Here is a tiny trained network, its code and every weight. The questions are about switching its units off for an input and a class, where a switched-off unit gives its printed mean instead of its output.

import numpy as np


def w(rows, s, z=0):
    codes = np.array(rows[::2]) - 128.0
    scale = np.full(codes.shape[1], s)
    scale[-1] = z or s
    return codes * scale


def norm(h):
    return h / np.sqrt((h * h).mean(-1, keepdims=True) + 1e-5)


def f(y):
    return np.maximum(y, 0)


def log_softmax(a):
    a = a - a.max(-1, keepdims=True)
    return a - np.log(np.exp(a).sum(-1, keepdims=True))


def net(x, mask):
    res = np.array(x, float).reshape(1, 3) / 4 @ E
    u = 0
    for l in range(3):
        y = f(norm(res) @ A[l][:, :-1].T + A[l][:, -1])
        res = res + np.where(mask[u : u + 10], y, B[l][:, -1]) @ B[l][:, :-1]
        u += 10
    return log_softmax(norm(res)[-1] @ U[:, :-1].T + U[:, -1])


A, B = {}, {}
E = w([
[60,126,173,132,161],'x0',
[153,212,148,31,152],'x1',
[95,195,165,147,1],'x2',
],0.0091)
A[0] = w([
[129,189,137,92,142,157],'0.n0',
[157,199,94,164,111,42],'0.n1',
[115,203,162,81,165,14],'0.n2',
[105,144,115,144,59,185],'0.n3',
[76,89,115,193,127,98],'0.n4',
[100,208,147,97,95,123],'0.n5',
[32,133,233,120,166,3],'0.n6',
[174,116,143,115,188,132],'0.n7',
[120,131,110,124,127,84],'0.n8',
[248,149,66,132,68,54],'0.n9',
],0.014,0.0036)
B[0] = w([
[184,128,46,160,85,215],'0.n0',
[113,75,141,97,91,177],'0.n1',
[219,153,79,144,52,204],'0.n2',
[118,100,198,135,230,249],'0.n3',
[205,249,112,134,103,241],'0.n4',
[166,72,179,104,129,249],'0.n5',
[23,146,36,87,127,211],'0.n6',
[136,134,209,102,139,213],'0.n7',
[137,111,139,145,112,128],'0.n8',
[1,168,81,104,149,254],'0.n9',
],0.0092,0.0066)
A[1] = w([
[111,114,93,231,140,91],'1.n0',
[138,121,100,135,170,78],'1.n1',
[44,92,43,97,133,151],'1.n2',
[101,124,174,170,75,134],'1.n3',
[90,136,175,139,46,119],'1.n4',
[126,134,129,248,126,93],'1.n5',
[158,154,194,166,111,127],'1.n6',
[76,171,68,124,126,149],'1.n7',
[149,149,117,207,112,3],'1.n8',
[150,104,79,142,203,65],'1.n9',
],0.015,0.0057)
B[1] = w([
[176,200,82,11,16,196],'1.n0',
[58,156,156,37,211,160],'1.n1',
[31,137,127,216,52,254],'1.n2',
[145,81,88,47,203,183],'1.n3',
[40,89,115,2,247,203],'1.n4',
[251,130,131,53,71,210],'1.n5',
[132,136,180,133,194,187],'1.n6',
[54,173,26,181,51,247],'1.n7',
[199,144,95,99,29,166],'1.n8',
[32,77,145,44,127,193],'1.n9',
],0.0074,0.0075)
A[2] = w([
[78,108,99,205,120,41],'2.n0',
[44,64,167,209,153,223],'2.n1',
[166,115,118,232,178,83],'2.n2',
[151,224,77,254,74,254],'2.n3',
[205,133,155,202,98,144],'2.n4',
[185,237,246,170,166,97],'2.n5',
[150,14,146,88,201,154],'2.n6',
[136,44,222,164,67,167],'2.n7',
[146,156,141,160,163,54],'2.n8',
[27,183,154,226,130,75],'2.n9',
],0.008,0.0043)
B[2] = w([
[140,150,65,185,147,155],'2.n0',
[242,148,169,155,82,200],'2.n1',
[86,137,91,94,96,128],'2.n2',
[156,61,254,184,211,254],'2.n3',
[91,77,114,168,151,149],'2.n4',
[113,153,57,245,125,147],'2.n5',
[132,80,175,218,152,209],'2.n6',
[152,29,74,255,154,134],'2.n7',
[159,127,123,144,124,129],'2.n8',
[154,140,127,218,154,192],'2.n9',
],0.0083,0.0063)
U = w([
[34,176,78,143,126,240],'0',
[239,177,116,79,110,146],'1',
[113,75,198,88,250,6],'2',
[158,130,144,222,174,139],'3',
],0.015,0.0013)

Each question gives the input, the list of numbers given to net, and the class t.
The units are the neurons (one row each of A and B). Each row of codes is followed by its name. A weight is (code - 128) times the scale printed after its matrix; where a second scale follows, it is the last column's (A, B and U).
mask holds one flag per neuron, layer by layer. A switched-off neuron (its flag False) gives its mean, the last column of its row in B, instead of its output. The means were averaged over made-up inputs and are rounded, as every weight is.
A unit's drop is (log p(t) with every unit on - log p(t) with that unit switched off) / (log p(t) with every unit on - log p(t) with every unit switched off).
The circuit of an input: a set's keep is (log p(t) with only the set's units on - log p(t) with every unit switched off) / (log p(t) with every unit on - log p(t) with every unit switched off). Starting from the 12 units with the biggest drops (on a tie, the unit counted first), units are removed one at a time, each time the one whose removal leaves the highest keep (on an exact tie, the one counted first), for as long as the keep stays at least 0.8.
circuit, biggest first: the units of the circuit, biggest drop first
most important unit: the unit with the biggest drop
top k neurons: the k neurons with the biggest drops, biggest first
k most important neurons of layer l: the k neurons of layer l with the biggest drops, biggest first
drop of u: that unit's drop, to one decimal
input [-8,2,2], class 0: most important unit	0.n9
input [0,-3,1], class 3: top 2 neurons	0.n4; 2.n5
input [-2,-3,1], class 3: top 3 neurons	0.n0; 2.n3; 0.n4
input [-5,-5,-3], class 0: top 2 neurons	0.n9; 0.n2
input [-5,-6,5], class 1: 2 most important neurons of layer 0	0.n6; 0.n3
input [5,-6,4], class 1: 3 most important neurons of layer 0	0.n9; 0.n4; 0.n3
input [-6,2,8], class 2: top 2 neurons	0.n5; 0.n6
input [7,4,-7], class 0: top 2 neurons	0.n6; 0.n5
input [-3,1,5], class 2: top 3 neurons	0.n5; 0.n6; 0.n3
input [-1,2,3], class 3: 3 most important neurons of layer 0	0.n5; 0.n3; 0.n0
input [-3,-6,-6], class 1: top 4 neurons	0.n3; 0.n5; 1.n0; 0.n4
input [5,-4,-3], class 0: 2 most important neurons of layer 1	1.n7; 1.n0
input [-8,-8,-4], class 0: 2 most important neurons of layer 1	1.n9; 1.n2
input [7,8,4], class 1: most important unit	0.n2
input [-7,7,-4], class 0: top 4 neurons	0.n9; 0.n4; 0.n5; 1.n5
input [-6,0,3], class 0: 2 most important neurons of layer 0	0.n9; 0.n1
input [0,-2,2], class 3: top 2 neurons	0.n3; 2.n5
input [6,-2,-2], class 0: top 2 neurons	0.n6; 1.n7
input [-6,4,-1], class 0: drop of 0.n9	1.7
input [2,-3,8], class 2: drop of 2.n5	0.0
input [7,5,-2], class 0: circuit, biggest first	0.n6
input [1,3,6], class 2: drop of 1.n4	0.1
input [0,-2,0], class 3: drop of 0.n4	1.9
